Here is a tiny trained network, its code and every weight. The questions are about switching its units off for an input and a class, where a switched-off unit gives its printed mean instead of its output.

import numpy as np


def w(rows, s, z=0):
    codes = np.array(rows[::2]) - 128.0
    scale = np.full(codes.shape[1], s)
    scale[-1] = z or s
    return codes * scale


def norm(h):
    return h / np.sqrt((h * h).mean(-1, keepdims=True) + 1e-5)


def f(y):
    return np.maximum(y, 0)


def log_softmax(a):
    a = a - a.max(-1, keepdims=True)
    return a - np.log(np.exp(a).sum(-1, keepdims=True))


def net(x, mask):
    res = np.array(x, float).reshape(1, 7) / 4 @ E
    u = 0
    for l in range(3):
        y = f(norm(res) @ A[l][:, :-1].T + A[l][:, -1])
        res = res + np.where(mask[u : u + 3], y, B[l][:, -1]) @ B[l][:, :-1]
        u += 3
    return log_softmax(norm(res)[-1] @ U[:, :-1].T + U[:, -1])


A, B = {}, {}
E = w([
[254,82,99],'x0',
[177,94,53],'x1',
[138,166,218],'x2',
[171,45,134],'x3',
[66,153,148],'x4',
[55,186,21],'x5',
[49,108,81],'x6',
],0.0074)
A[0] = w([
[182,160,73,108],'0.n1',
[220,236,164,187],'0.n2',
[80,4,166,255],'0.n3',
],0.013,0.0075)
B[0] = w([
[134,64,82,167],'0.n1',
[108,61,164,215],'0.n2',
[183,248,110,254],'0.n3',
],0.018,0.009)
A[1] = w([
[18,89,61,250],'1.n1',
[201,185,125,110],'1.n2',
[254,146,145,250],'1.n3',
],0.0095,0.0013)
B[1] = w([
[61,75,42,203],'1.n1',
[176,196,145,229],'1.n2',
[115,2,121,254],'1.n3',
],0.0098,0.0053)
A[2] = w([
[84,142,142,73],'2.n1',
[95,146,245,5],'2.n2',
[106,114,180,24],'2.n3',
],0.013,0.003)
B[2] = w([
[202,73,182,170],'2.n1',
[29,87,193,253],'2.n2',
[55,1,203,172],'2.n3',
],0.0093,0.0031)
U = w([
[133,222,168,123],'0',
[123,76,47,87],'1',
[228,112,191,159],'2',
[41,192,70,3],'3',
[93,97,254,197],'4',
[143,228,158,220],'5',
[243,94,106,105],'6',
],0.022,0.0025)

Each question gives the input, the list of numbers given to net, and the class t.
The units are the neurons (one row each of A and B). Each row of codes is followed by its name. A weight is (code - 128) times the scale printed after its matrix; where a second scale follows, it is the last column's (A, B and U).
mask holds one flag per neuron, layer by layer. A switched-off neuron (its flag False) gives its mean, the last column of its row in B, instead of its output. The means were averaged over made-up inputs and are rounded, as every weight is.
A unit's drop is (log p(t) with every unit on - log p(t) with that unit switched off) / (log p(t) with every unit on - log p(t) with every unit switched off).
The circuit of an input: a set's keep is (log p(t) with only the set's units on - log p(t) with every unit switched off) / (log p(t) with every unit on - log p(t) with every unit switched off). Starting from all 9 units, units are removed one at a time, each time the one whose removal leaves the highest keep (on an exact tie, the one counted first), for as long as the keep stays at least 0.8.
units of the circuit, in order: the units of the circuit, biggest drop first
k most important neurons: the k neurons with the biggest drops, biggest first
top k neurons in layer l: the k neurons of layer l with the biggest drops, biggest first
drop when u is switched off: that unit's drop, to one decimal
input [-3,8,3,-8,7,7,-7], class 1: units of the circuit, in order : (0.n3; 1.n1)
input [-5,3,4,6,7,-6,0], class 5: top neuron in layer 0 : (0.n3)
input [-8,6,-8,1,8,-2,2], class 5: units of the circuit, in order : (0.n3; 0.n2; 1.n3)
input [5,5,-8,-5,-8,-3,-7], class 1: units of the circuit, in order : (0.n3; 0.n1)
input [6,7,4,-5,1,-1,-8], class 4: units of the circuit, in order : (0.n2; 0.n3)
input [-4,0,-4,-8,-4,5,0], class 1: 2 most important neurons : (0.n3; 1.n1)
input [-5,5,-4,-7,5,5,-4], class 1: top 2 neurons in layer 1 : (1.n1; 1.n2)
input [-8,4,5,-1,3,2,5], class 5: 2 most important neurons : (0.n2; 0.n1)
input [5,1,3,-1,-8,4,0], class 1: 2 most important neurons : (0.n3; 0.n1)
input [2,3,-1,-8,-2,-3,-3], class 1: 2 most important neurons : (0.n1; 0.n3)
input [-5,-7,2,2,-2,1,6], class 5: 2 most important neurons : (0.n3; 0.n2)
input [1,3,3,-2,-5,-2,-3], class 4: top 2 neurons in layer 0 : (0.n2; 0.n3)
input [8,7,1,-8,4,-1,4], class 1: drop when 0.n3 is switched off : 0.5
input [8,-1,7,-8,-8,6,7], class 1: units of the circuit, in order : (0.n3)
input [-5,6,-2,5,1,-6,6], class 5: drop when 0.n3 is switched off : 0.7
input [-1,-1,0,-2,-8,-6,-6], class 4: drop when 0.n2 is switched off : 0.8
input [-5,6,-3,6,6,1,5], class 5: drop when 0.n3 is switched off : 0.5
